Below is a small trained network, with its code and all its weights. Each question gives an input and a class and asks what happens when units are switched off, that is, made to give their printed mean instead of their output.

import numpy as np


def w(rows, s, z=0):
    codes = np.array(rows[::2]) - 128.0
    scale = np.full(codes.shape[1], s)
    scale[-1] = z or s
    return codes * scale


def f(y):
    return np.maximum(y, 0)


def log_softmax(a):
    a = a - a.max(-1, keepdims=True)
    return a - np.log(np.exp(a).sum(-1, keepdims=True))


def net(x, mask):
    res = np.array(x, float).reshape(1, 3) / 4 @ E
    y = f(res @ A[0][:, :-1].T + A[0][:, -1])
    res = res + np.where(mask, y, B[0][:, -1]) @ B[0][:, :-1]
    return log_softmax(res[-1] @ U[:, :-1].T + U[:, -1])


A, B = {}, {}
E = w([
[85,114,152,31,221,49,203],'x0',
[4,119,38,210,140,94,194],'x1',
[119,50,35,43,150,237,114],'x2',
],0.011)
A[0] = w([
[88,204,184,138,100,26,87,132],'N1',
[218,132,169,97,142,110,97,92],'N2',
[124,146,153,146,155,168,145,255],'N3',
[142,160,118,180,86,145,71,107],'N4',
[80,154,85,158,172,114,182,103],'N5',
[143,181,246,74,112,173,97,104],'N6',
[109,188,202,204,73,65,150,106],'N7',
[147,157,110,195,75,189,112,101],'N8',
[80,151,74,211,121,150,159,99],'N9',
[105,140,163,33,240,50,179,103],'N10',
[107,38,64,84,143,213,111,106],'N11',
[94,126,90,185,140,77,133,110],'N12',
[151,135,96,202,60,177,73,94],'N13',
[86,133,90,179,82,103,187,110],'N14',
[124,146,138,168,136,144,85,142],'N15',
[155,127,146,113,107,124,107,128],'N16',
[151,191,188,183,130,87,146,96],'N17',
],0.013,0.016)
B[0] = w([
[71,125,159,80,148,156,94,225],'N1',
[183,127,68,160,161,164,154,195],'N2',
[77,246,102,221,31,74,35,235],'N3',
[96,73,133,112,128,79,183,184],'N4',
[190,124,100,152,168,141,158,187],'N5',
[180,121,62,208,180,177,151,213],'N6',
[108,148,167,61,145,180,87,228],'N7',
[146,71,185,125,97,79,168,189],'N8',
[181,137,96,153,138,146,169,191],'N9',
[138,42,185,133,74,55,180,250],'N10',
[69,174,182,44,206,198,90,224],'N11',
[154,124,60,152,129,169,151,179],'N12',
[131,49,177,93,115,74,193,202],'N13',
[178,139,85,152,171,141,133,188],'N14',
[90,88,87,127,95,115,127,166],'N15',
[164,155,101,142,114,128,129,161],'N16',
[106,136,155,70,167,202,117,199],'N17',
],0.013,0.019)
U = w([
[48,140,145,93,177,202,100,90],'0',
[133,38,154,158,103,23,191,99],'1',
[227,129,28,220,175,174,155,97],'2',
[33,231,89,254,45,51,48,255],'3',
],0.014,0.0069)

Each question gives the input, the list of numbers given to net, and the class t.
The units are the neurons (one row each of A and B). Each row of codes is followed by its name. A weight is (code - 128) times the scale printed after its matrix; where a second scale follows, it is the last column's (A, B and U).
mask holds one flag per neuron, in row order. A switched-off neuron (its flag False) gives its mean, the last column of its row in B, instead of its output. The means were averaged over made-up inputs and are rounded, as every weight is.
A unit's drop is (log p(t) with every unit on - log p(t) with that unit switched off) / (log p(t) with every unit on - log p(t) with every unit switched off).
The circuit of an input: a set's keep is (log p(t) with only the set's units on - log p(t) with every unit switched off) / (log p(t) with every unit on - log p(t) with every unit switched off). Starting from the 12 units with the biggest drops (on a tie, the unit counted first), units are removed one at a time, each time the one whose removal leaves the highest keep (on an exact tie, the one counted first), for as long as the keep stays at least 0.8.
circuit, biggest first: the units of the circuit, biggest drop first
k most important neurons: the k neurons with the biggest drops, biggest first
drop when u is switched off: that unit's drop, to one decimal
input [2,6,-8], class 0: 2 most important neurons	N7, N1
input [-2,7,-7], class 0: 2 most important neurons	N7, N1
input [-6,6,8], class 0: circuit, biggest first	N11
input [-5,6,-5], class 2: 4 most important neurons	N9, N10, N14, N11
input [-3,5,-5], class 0: 3 most important neurons	N7, N1, N6
input [-7,7,1], class 1: 4 most important neurons	N13, N8, N6, N4
input [5,6,-2], class 2: 4 most important neurons	N5, N12, N14, N13
input [-6,5,7], class 0: 2 most important neurons	N11, N10
input [3,-4,0], class 2: 3 most important neurons	N13, N6, N2
input [1,-7,-5], class 2: 2 most important neurons	N6, N2
input [6,3,-6], class 0: 3 most important neurons	N1, N7, N17
input [-7,7,-4], class 1: 4 most important neurons	N13, N8, N4, N6
input [-1,-7,3], class 2: drop when N4 is switched off	0.0
input [4,0,0], class 1: circuit, biggest first	N10
input [-3,1,2], class 3: drop when N10 is switched off	0.9
input [8,5,6], class 1: drop when N10 is switched off	4.4
